Below is a small trained network, with its code and all its weights. Each question gives an input and a class and asks what happens when units are switched off, that is, made to give their printed mean instead of their output.

import numpy as np


def w(rows, s, z=0):
    codes = np.array(rows[::2]) - 128.0
    scale = np.full(codes.shape[1], s)
    scale[-1] = z or s
    return codes * scale


def norm(h):
    return h / np.sqrt((h * h).mean(-1, keepdims=True) + 1e-5)


def f(y):
    return y / 2 * (1 + np.tanh(0.7978845608 * (y + 0.044715 * y**3)))


def log_softmax(a):
    a = a - a.max(-1, keepdims=True)
    return a - np.log(np.exp(a).sum(-1, keepdims=True))


def net(x, mask):
    res = np.array(x, float).reshape(1, 6) / 4 @ E
    u = 0
    for l in range(3):
        y = f(norm(res) @ A[l][:, :-1].T + A[l][:, -1])
        res = res + np.where(mask[u : u + 10], y, B[l][:, -1]) @ B[l][:, :-1]
        u += 10
    return log_softmax(norm(res)[-1] @ U[:, :-1].T + U[:, -1])


A, B = {}, {}
E = w([
[173,184,174,154,174,201,167],'x0',
[166,121,56,217,209,173,135],'x1',
[164,128,107,68,2,140,117],'x2',
[21,96,71,37,167,161,153],'x3',
[43,206,240,220,124,159,165],'x4',
[181,64,185,116,123,92,4],'x5',
],0.0047)
A[0] = w([
[91,137,92,40,85,142,177,76],'0.n1',
[60,150,161,219,102,130,159,35],'0.n2',
[104,134,191,106,220,129,114,57],'0.n3',
[89,159,143,51,77,140,198,38],'0.n4',
[230,137,109,174,139,165,144,41],'0.n5',
[104,149,78,201,248,100,219,2],'0.n6',
[110,108,180,139,233,114,80,15],'0.n7',
[224,142,123,177,154,174,148,27],'0.n8',
[54,113,21,133,232,173,143,98],'0.n9',
[214,107,89,74,55,42,107,30],'0.n10',
],0.012,0.0041)
B[0] = w([
[94,86,127,84,84,225,150,231],'0.n1',
[93,85,189,217,117,144,46,215],'0.n2',
[157,100,184,65,175,104,150,160],'0.n3',
[146,145,162,126,76,202,218,225],'0.n4',
[209,147,105,142,159,198,136,181],'0.n5',
[104,197,74,189,110,20,252,245],'0.n6',
[159,62,229,52,163,145,167,166],'0.n7',
[182,143,106,141,182,222,118,183],'0.n8',
[39,113,32,167,189,79,151,253],'0.n9',
[183,55,111,152,75,58,120,234],'0.n10',
],0.019,0.007)
A[1] = w([
[54,134,41,65,125,131,25,56],'1.n1',
[96,234,104,133,120,128,120,98],'1.n2',
[111,115,88,112,108,127,84,124],'1.n3',
[121,187,188,20,192,81,108,42],'1.n4',
[217,247,96,112,180,181,94,34],'1.n5',
[77,183,203,180,104,103,26,27],'1.n6',
[91,169,119,68,62,175,118,33],'1.n7',
[138,87,136,126,107,147,101,48],'1.n8',
[189,147,116,74,45,43,39,27],'1.n9',
[94,175,125,48,69,183,128,3],'1.n10',
],0.015,0.0029)
B[1] = w([
[87,152,109,39,154,112,11,158],'1.n1',
[138,59,161,112,181,81,172,176],'1.n2',
[140,95,120,120,138,128,80,146],'1.n3',
[159,80,206,1,184,106,148,165],'1.n4',
[220,198,84,99,205,242,31,231],'1.n5',
[60,227,223,192,90,93,22,236],'1.n6',
[119,85,138,131,78,225,170,242],'1.n7',
[128,107,88,176,118,104,178,197],'1.n8',
[248,95,94,147,26,31,133,253],'1.n9',
[86,101,130,105,40,234,186,254],'1.n10',
],0.017,0.0039)
A[2] = w([
[148,135,161,72,102,168,72,53],'2.n1',
[44,140,90,7,130,99,43,63],'2.n2',
[145,143,148,74,106,154,73,24],'2.n3',
[145,208,105,101,141,67,108,64],'2.n4',
[156,88,166,93,110,183,62,35],'2.n5',
[105,241,81,107,143,61,186,48],'2.n6',
[98,67,2,8,109,142,99,121],'2.n7',
[131,196,143,69,115,117,145,2],'2.n8',
[143,98,156,69,120,180,30,74],'2.n9',
[100,217,119,71,137,134,157,74],'2.n10',
],0.0081,0.0031)
B[2] = w([
[117,130,111,169,154,93,179,141],'2.n1',
[111,96,103,103,135,149,93,143],'2.n2',
[118,102,111,171,152,120,151,114],'2.n3',
[106,108,127,137,129,155,136,121],'2.n4',
[114,157,104,155,144,79,207,159],'2.n5',
[114,102,118,183,129,109,161,189],'2.n6',
[112,177,138,102,133,128,50,254],'2.n7',
[144,4,143,235,157,155,115,82],'2.n8',
[110,126,93,159,157,107,174,164],'2.n9',
[138,44,120,195,145,121,114,113],'2.n10',
],0.022,0.0031)
U = w([
[214,73,84,110,39,39,82,212],'0',
[45,111,38,42,153,111,30,35],'1',
[219,191,82,141,214,229,84,161],'2',
[82,103,119,86,37,250,181,141],'3',
[78,195,219,196,105,122,43,99],'4',
[136,67,226,20,205,98,154,8],'5',
[53,146,41,191,192,54,229,175],'6',
],0.012,0.0013)

Each question gives the input, the list of numbers given to net, and the class t.
The units are the neurons (one row each of A and B). Each row of codes is followed by its name. A weight is (code - 128) times the scale printed after its matrix; where a second scale follows, it is the last column's (A, B and U).
mask holds one flag per neuron, layer by layer. A switched-off neuron (its flag False) gives its mean, the last column of its row in B, instead of its output. The means were averaged over made-up inputs and are rounded, as every weight is.
A unit's drop is (log p(t) with every unit on - log p(t) with that unit switched off) / (log p(t) with every unit on - log p(t) with every unit switched off).
The circuit of an input: a set's keep is (log p(t) with only the set's units on - log p(t) with every unit switched off) / (log p(t) with every unit on - log p(t) with every unit switched off). Starting from the 12 units with the biggest drops (on a tie, the unit counted first), units are removed one at a time, each time the one whose removal leaves the highest keep (on an exact tie, the one counted first), for as long as the keep stays at least 0.8.
circuit, biggest first: the units of the circuit, biggest drop first
unit that matters most: the unit with the biggest drop
k most important neurons: the k neurons with the biggest drops, biggest first
top k neurons in layer l: the k neurons of layer l with the biggest drops, biggest first
drop when u is switched off: that unit's drop, to one decimal
input [8,-6,-5,1,6,3], class 5: unit that matters most : 0.n3
input [5,3,5,-2,7,4], class 2: circuit, biggest first : 0.n8, 0.n5
input [-5,-5,-7,2,-4,-3], class 1: 2 most important neurons : 0.n9, 1.n1
input [6,-8,5,-8,5,-4], class 4: circuit, biggest first : 0.n1, 0.n2
input [-8,8,-3,-4,7,1], class 4: 3 most important neurons : 0.n2, 1.n6, 0.n9
input [-8,-1,1,6,-2,-4], class 1: circuit, biggest first : 1.n1, 0.n6
input [8,1,8,-6,-6,1], class 2: 2 most important neurons : 0.n5, 0.n8
input [3,4,-1,-1,6,3], class 4: 2 most important neurons : 0.n2, 0.n4
input [8,-1,2,7,7,-6], class 6: 2 most important neurons : 0.n6, 0.n9
input [-2,5,-3,3,8,7], class 5: 2 most important neurons : 0.n7, 0.n3
input [-7,8,6,3,-1,-7], class 1: circuit, biggest first : 0.n9, 1.n1, 0.n1, 2.n7
input [-2,2,5,-6,-1,-5], class 2: 3 most important neurons : 0.n5, 0.n8, 1.n5
input [-6,2,-8,6,4,5], class 5: 2 most important neurons : 0.n7, 0.n3
input [-8,3,-2,0,5,5], class 5: circuit, biggest first : 0.n7
input [-8,5,2,5,6,7], class 5: 2 most important neurons : 0.n7, 0.n1
input [-5,7,2,5,-3,7], class 1: top 2 neurons in layer 0 : 0.n9, 0.n6
input [2,7,3,3,0,0], class 6: 2 most important neurons : 0.n9, 0.n6
input [-5,7,7,0,-3,-2], class 0: 2 most important neurons : 0.n10, 1.n9
input [-1,8,7,-1,-6,-7], class 1: 2 most important neurons : 0.n9, 0.n4
input [-5,-1,0,-1,-7,-1], class 0: circuit, biggest first : 0.n10
input [2,-7,-5,0,7,-6], class 4: drop when 0.n2 is switched off : 1.1
input [2,-7,-4,-7,-8,-8], class 0: drop when 0.n10 is switched off : 2.7
input [-4,8,6,4,-1,-1], class 1: drop when 1.n10 is switched off : 0.0
input [-6,4,-2,-1,5,4], class 4: 2 most important neurons : 0.n2, 1.n6
input [6,7,-1,1,-8,2], class 2: drop when 0.n5 is switched off : 0.1
